Moves between units:
*: j748->j237, j438->j587, j432->j655, j113->j989, j590->j650, j609->j194, j768->j76, j911->j763, j753->j207, j587->j438, j989->j113, j775->j312, j375->j742, j650->j590, j792->j89, j212->j280, j742->j375, j194->j609, j649->j747, j101->j418, j763->j911, j703->j706, j89->j792, j418->j101, j237->j748, j728->j600, j312->j775, j76->j768, j655->j432, j207->j753, j429->j697, j816->j88, j706->j703, j697->j429, j280->j212, j147->j289, j600->j728, j747->j649, j88->j816, j289->j147
$: j748->j76, j438->j312, j432->j650, j113->j375, j590->j792, j609->j706, j768->j649, j911->j147, j753->j763, j587->j775, j989->j742, j775->j194, j375->j429, j650->j89, j792->j280, j212->j432, j742->j697, j194->j703, j649->j816, j101->j753, j763->j289, j703->j587, j89->j212, j418->j207, j237->j768, j728->j113, j312->j609, j76->j747, j655->j590, j207->j911, j429->j728, j816->j237, j706->j438, j697->j600, j280->j655, j147->j418, j600->j989, j747->j88, j88->j748, j289->j101
§: j748->j911, j438->j432, j113->j748, j609->j89, j768->j289, j911->j775, j753->j438, j587->j655, j989->j237, j775->j590, j375->j76, j742->j768, j194->j792, j649->j101, j101->j706, j763->j312, j703->j280, j418->j703, j237->j763, j728->j88, j312->j650, j76->j147, j207->j587, j429->j747, j816->j753, j706->j212, j697->j649, j147->j194, j600->j816, j747->j418, j88->j207, j289->j609
@: j748->j88, j438->j706, j432->j212, j113->j728, j590->j655, j609->j312, j768->j237, j911->j207, j753->j101, j587->j703, j989->j600, j775->j587, j375->j113, j650->j432, j792->j590, j212->j89, j742->j989, j194->j775, j649->j768, j101->j289, j763->j753, j703->j194, j89->j650, j418->j147, j237->j816, j728->j429, j312->j438, j76->j748, j655->j280, j207->j418, j429->j375, j816->j649, j706->j609, j697->j742, j280->j792, j147->j911, j600->j697, j747->j76, j88->j747, j289->j763
%: j748->j113, j438->j753, j432->j438, j590->j775, j609->j289, j768->j742, j911->j748, j753->j816, j587->j207, j775->j911, j650->j312, j792->j194, j212->j706, j194->j147, j649->j697, j101->j649, j763->j237, j703->j418, j89->j609, j418->j747, j237->j989, j312->j763, j76->j375, j655->j587, j207->j88, j816->j600, j706->j101, j280->j703, j147->j76, j747->j429, j88->j728, j289->j768

The rows follow the links: the fewer symbols apart two units are, the more alike their rows tend to be.

Each row is also shifted at random along 3 hidden directions that mean nothing.

Known rows, each with its unit:
[57, -8, -27, -6, -19, 15, 22, -66, 2, -65, 6, -21, 24, -2, 38, -47, -96, 8, 39, 1, -53, 9, -45, 8, -3, 1, -47, 18, -14, 3, 37, -9, -10, -64, -14, 17, -24, -42, 43, 13, -52, -53]
unit: j816
[-2, 4, 15, -29, -33, -8, 24, -7, -36, -17, -12, 12, 15, 19, 9, 27, -90, -46, -1, -32, -16, 29, -34, 40, 0, -41, 17, 27, -31, -17, 38, 12, 4, -45, 49, -4, -25, -53, -36, -31, -33, 41]
unit: j748
[14, 14, -31, 6, -45, 2, 62, 12, 21, -11, 33, 67, -3, -3, 5, -23, -45, -17, -76, 14, -44, -50, 34, -68, 25, 50, 1, 46, 28, 22, -1, -32, 50, 37, -71, -31, -50, 26, 53, -25, 15, -34]
unit: j989
[1, 29, -26, 0, 34, 2, 14, -3, 27, 43, 31, 63, -40, 18, 22, -25, 11, -30, -40, -5, -66, -76, 62, -30, 16, 5, 0, -26, 40, 35, -20, -25, 31, 13, -47, -34, 37, 12, 39, -35, 27, -35]
unit: j312
[-37, 12, 4, -11, -19, -4, 39, 73, -5, 14, -45, 4, 20, 10, -39, 27, 56, 6, -22, 12, 46, 19, -12, 8, 13, 4, 15, 39, 7, -37, 19, 36, -14, 21, 13, -17, -37, 24, -22, -9, 17, 36]
unit: j375
[-40, -14, -17, -11, -4, -31, 4, -26, -44, -33, -23, -23, 5, 19, 44, -40, -56, -6, -29, -48, -38, -48, -41, 60, 28, 4, 61, 22, -20, 32, 42, 20, -42, -28, -10, -17, -35, -32, 25, 7, -19, -32]
unit: j768
[-43, -1, -17, -1, 34, -11, -28, 1, 6, 41, -17, 16, -30, -9, 31, -29, -3, 0, -22, 1, -27, -53, 26, 15, 6, 15, 39, -44, 3, 35, -36, 29, -2, -5, -34, -20, 34, -2, 45, 2, 19, -45]
unit: j609
[6, -2, -22, -12, 4, -5, -51, 12, -24, -25, 19, -19, 4, 20, 7, -37, 55, 36, 8, 9, -4, -34, 31, -44, 51, 45, -26, -16, -4, 11, 11, -6, -5, -10, -54, -47, 27, -20, 37, 43, -45, -55]
unit: j101
[39, -18, 19, -21, -5, 28, -7, -45, -41, -15, 43, -19, 0, 31, -10, 32, -76, -54, 13, -54, 34, 66, 7, 3, 25, -37, -26, -11, -11, -16, 35, -25, -3, -11, 53, 10, 8, -24, -36, -24, -33, 60]
unit: j207
[5, -8, -31, 19, -33, -4, -19, -36, -30, -5, 26, -15, 34, -11, 24, -43, -4, 26, -14, 17, -12, -42, -41, 10, -17, 32, 2, 38, -8, 40, 12, 10, -36, -37, -18, 25, -42, -6, 49, 29, 2, -53]
unit: j697
[6, -23, 20, -21, -10, 0, -26, -1, -54, -40, -3, -35, 18, 9, 6, 21, -39, 16, 13, -33, 58, 56, -25, 24, 2, -3, 10, 6, -13, -36, 47, 10, -31, -34, 61, 3, -38, -38, -26, 2, -37, 35]
unit: j747
[51, -36, 19, 3, -22, 34, 1, -30, -33, -11, 15, -16, 23, 16, -4, 50, 115, -25, 34, -34, 24, 37, -50, 24, 43, -46, -18, -10, -33, -41, 49, -29, -37, -15, 42, 10, -13, -25, -38, 11, -21, 28]
unit: j88
[-1, 17, 19, 28, 5, -2, 29, -4, 25, 67, -11, 4, -20, -17, -10, 32, 49, -36, 3, 13, 7, 27, 1, 30, -50, -33, 19, -4, 20, -5, -24, 6, -8, 32, 46, 25, -1, 35, -41, -24, 37, 29]
unit: j590
[53, -6, -9, -8, 25, 28, -11, -63, -29, -5, 27, -25, -8, 15, 22, -35, 34, -13, 31, -23, -32, -24, 12, -8, 36, 14, -41, -13, -28, 15, 26, -25, 1, -33, -27, 6, 24, -14, 44, -7, -26, -37]
unit: j753
[41, -9, 4, 15, -48, 1, 29, -1, 16, -24, 23, 3, 12, 3, -42, 8, -56, 0, -9, 33, 32, 39, -11, -31, -6, -4, -33, 46, 3, -26, 22, -47, 2, 16, 44, 30, -46, 2, -27, 7, 5, 35]
unit: j728
[1, -9, 18, 30, -3, -12, -60, 15, 13, 18, 1, -36, -6, -14, -34, 15, -13, 4, 10, 26, 59, 33, 4, -2, -38, 16, -11, -12, 14, -22, -44, -16, -15, 35, 18, 22, 2, 26, -50, 12, 39, 35]
unit: j280
[-12, 13, -30, -27, 10, -2, 8, -11, 45, -52, -27, 17, -6, 13, 10, -36, -57, -3, 24, -5, -52, -45, 10, -20, 11, 13, -12, -24, -20, 11, 19, 36, 40, -33, -45, -16, 29, -36, 26, 2, -69, -74]
unit: j763

Start, symbols taken left to right, then the unit you end at.
Answers are names.
[-30, 12, 9, 21, 22, -2, 11, 35, 4, 56, 6, 14, -24, -35, -16, 28, 14, -2, -45, 3, 49, 7, 24, 2, -12, -7, 59, 10, 19, 11, -48, 7, -11, 15, 30, -7, 7, 36, -39, -12, 46, 58]
% * -> j609
[-24, 16, -7, -20, -24, -39, 1, 53, -11, -46, -39, 17, 3, 30, -26, 31, -91, -13, -29, -28, 31, 29, -18, -6, 21, 8, 31, 30, -8, -36, 20, 31, 16, -21, 41, -50, -33, -14, -40, 8, -36, 27]
@ * @ -> j816
[-3, -9, -4, 14, -32, 19, 51, -16, 17, -1, -15, 5, 49, -10, -6, 44, 80, -44, 39, -13, -23, 54, -68, 83, -26, -86, 9, 38, -9, -14, 14, 11, 0, -16, 57, 30, -42, -14, -43, -32, 18, 46]
@ $ -> j113
[36, -8, 31, 12, 12, 56, -35, -21, -6, 50, 53, -8, -42, -1, -26, 46, 100, -18, 15, -6, 47, 32, 29, -19, 10, 0, -16, -25, 2, 7, -33, -65, -5, 11, 43, 43, 28, 31, -37, -29, 38, 51]
% $ @ -> j207
[38, -15, -7, 24, 0, 30, -3, -46, 22, 24, 28, -1, -4, 5, 22, -19, 119, 4, 44, 20, -39, -11, 15, -6, 6, 28, -43, -38, -3, 16, -20, -54, -6, 8, -58, 31, 44, 16, 13, 6, 8, -43]
$ § -> j650
[-7, 9, -20, 35, 19, 10, 2, -50, -3, 81, 12, 1, -9, -19, 59, -28, 37, -24, 17, 21, -66, -26, -29, 74, -60, -19, 28, -5, 5, 39, -32, 2, -7, -11, 6, 32, -12, 11, 2, -41, 57, -13]
% $ -> j609
[47, 26, -21, -10, -45, 26, 39, -1, 31, -46, 23, 16, 6, -19, -16, -23, 50, 43, -27, 55, -13, -42, 18, -83, 10, 64, -76, 43, 39, 5, -6, -36, 27, 15, -69, -8, -40, 4, 51, 11, 1, -60]
§ § @ -> j101
[-47, 9, -13, -20, 26, -25, -2, -13, -11, -27, -44, -8, -10, 14, 39, -41, 10, -3, 13, -38, -40, -24, -5, 32, 13, 10, 35, -15, -30, 6, 23, 41, -14, -42, -28, -35, 30, -28, 50, -11, -38, -35]
% * § -> j147
[9, -8, -18, -15, -11, -2, -18, -32, -25, -28, 16, -27, -5, 35, 37, -41, -59, 22, -11, -40, -14, -43, -18, 6, 16, 43, 17, 12, -2, 34, 37, 2, -30, -35, -20, 14, -31, -27, 39, 5, -29, -18]
§ * -> j418
[-36, 1, -11, 2, -36, 2, 30, -11, -18, 9, -2, -1, 13, 5, 44, -23, 70, -14, -9, -48, -50, -47, -35, 41, 1, 24, 47, 40, -1, 52, 15, 10, -45, -18, -14, -11, -36, 6, 57, -21, 19, -32]
@ $ § -> j768
[-33, -4, 23, -4, 31, -17, -20, 81, 43, -10, -74, 1, -4, -21, -30, 30, 67, 19, 44, 11, 33, 26, 18, 16, -18, -31, 5, -47, -7, -31, -35, 55, -1, 17, 32, -24, 44, -2, -41, 13, -11, 19]
§ @ -> j590
[-29, 5, -1, -35, 14, -20, -7, 57, -19, -22, -47, 22, -11, 29, -40, 19, 21, 0, -21, -47, 42, 23, 0, 7, 38, -8, 25, -20, -6, -27, 23, 22, 7, 8, 19, -58, 17, -15, -35, 21, -22, 14]
§ $ -> j703
[12, -16, 24, -3, 22, -4, -63, -12, -26, -20, -1, -27, 10, 17, -9, 32, -51, 1, 23, -38, 45, 29, -17, 28, 3, -23, 5, -24, -33, -26, 13, 13, -40, -13, 55, 7, -4, -36, -31, 17, -34, 45]
§ * % -> j101
[22, -3, 8, 29, -2, 12, -21, -10, 50, 38, -10, -7, 18, -39, -37, 17, 59, 5, 62, 38, 19, 49, 12, -6, -34, -5, -46, -14, 20, -42, -54, -7, -6, 28, 11, 34, 25, 26, -18, 19, 21, 10]
% * -> j438
